Here is a tiny trained network, its code and every weight. The questions are about switching its units off for an input and a class, where a switched-off unit gives its printed mean instead of its output.

import numpy as np


def w(rows, s, z=0):
    codes = np.array(rows[::2]) - 128.0
    scale = np.full(codes.shape[1], s)
    scale[-1] = z or s
    return codes * scale


def norm(h):
    return h / np.sqrt((h * h).mean(-1, keepdims=True) + 1e-5)


def f(y):
    return y / 2 * (1 + np.tanh(0.7978845608 * (y + 0.044715 * y**3)))


def log_softmax(a):
    a = a - a.max(-1, keepdims=True)
    return a - np.log(np.exp(a).sum(-1, keepdims=True))


def net(x, mask):
    res = np.array(x, float).reshape(1, 3) / 4 @ E
    u = 0
    for l in range(4):
        y = f(norm(res) @ A[l][:, :-1].T + A[l][:, -1])
        res = res + np.where(mask[u : u + 3], y, B[l][:, -1]) @ B[l][:, :-1]
        u += 3
    return log_softmax(norm(res)[-1] @ U[:, :-1].T + U[:, -1])


A, B = {}, {}
E = w([
[90,93,121,69,176],'x0',
[200,2,118,75,113],'x1',
[145,68,189,154,60],'x2',
],0.0049)
A[0] = w([
[104,219,109,66,254,253],'0.n0',
[114,95,22,73,136,232],'0.n1',
[197,247,119,26,97,8],'0.n2',
],0.0063,0.0013)
B[0] = w([
[70,235,126,70,130,254],'0.n0',
[93,169,52,142,56,185],'0.n1',
[178,152,85,118,253,134],'0.n2',
],0.011,0.0042)
A[1] = w([
[171,174,106,220,176,92],'1.n0',
[177,119,83,254,173,64],'1.n1',
[94,150,113,43,153,2],'1.n2',
],0.0067,0.0024)
B[1] = w([
[243,69,198,140,153,187],'1.n0',
[102,80,101,111,215,117],'1.n1',
[162,57,130,4,254,254],'1.n2',
],0.0096,0.00081)
A[2] = w([
[141,253,198,147,194,186],'2.n0',
[168,58,167,23,201,56],'2.n1',
[70,211,124,103,146,4],'2.n2',
],0.0063,0.0017)
B[2] = w([
[169,1,115,80,48,252],'2.n0',
[93,77,184,93,81,120],'2.n1',
[121,227,105,217,141,197],'2.n2',
],0.0069,0.0038)
A[3] = w([
[79,185,75,117,213,231],'3.n0',
[143,72,98,149,1,248],'3.n1',
[114,112,79,145,82,206],'3.n2',
],0.0096,0.0015)
B[3] = w([
[31,114,2,31,191,195],'3.n0',
[89,157,200,133,75,255],'3.n1',
[165,191,246,234,97,162],'3.n2',
],0.008,0.0097)
U = w([
[20,205,4,84,187,145],'0',
[89,167,229,212,69,254],'1',
[237,59,147,190,255,33],'2',
],0.011,0.0032)

Each question gives the input, the list of numbers given to net, and the class t.
The units are the neurons (one row each of A and B). Each row of codes is followed by its name. A weight is (code - 128) times the scale printed after its matrix; where a second scale follows, it is the last column's (A, B and U).
mask holds one flag per neuron, layer by layer. A switched-off neuron (its flag False) gives its mean, the last column of its row in B, instead of its output. The means were averaged over made-up inputs and are rounded, as every weight is.
A unit's drop is (log p(t) with every unit on - log p(t) with that unit switched off) / (log p(t) with every unit on - log p(t) with every unit switched off).
The circuit of an input: a set's keep is (log p(t) with only the set's units on - log p(t) with every unit switched off) / (log p(t) with every unit on - log p(t) with every unit switched off). Starting from all 12 units, units are removed one at a time, each time the one whose removal leaves the highest keep (on an exact tie, the one counted first), for as long as the keep stays at least 0.8.
units of the circuit, in order: the units of the circuit, biggest drop first
k most important neurons: the k neurons with the biggest drops, biggest first
drop of u: that unit's drop, to one decimal
input [-5,3,-2], class 2: 3 most important neurons => (0.n0 1.n1 1.n0)
input [-3,-3,-1], class 1: units of the circuit, in order => (2.n0 3.n0)
input [-6,1,-5], class 2: units of the circuit, in order => (0.n2 1.n0)
input [-5,1,-2], class 2: most important neuron => (1.n0)
input [-1,-1,0], class 1: 2 most important neurons => (2.n1 2.n0)
input [2,6,-3], class 1: 2 most important neurons => (0.n0 3.n2)
input [-4,6,-5], class 1: 2 most important neurons => (0.n0 3.n2)
input [-8,2,-1], class 2: 2 most important neurons => (0.n0 1.n1)
input [-8,2,-3], class 2: drop of 1.n0 => 0.2
input [1,1,0], class 1: drop of 0.n0 => 2.1
input [-4,4,-2], class 1: drop of 0.n0 => 3.5
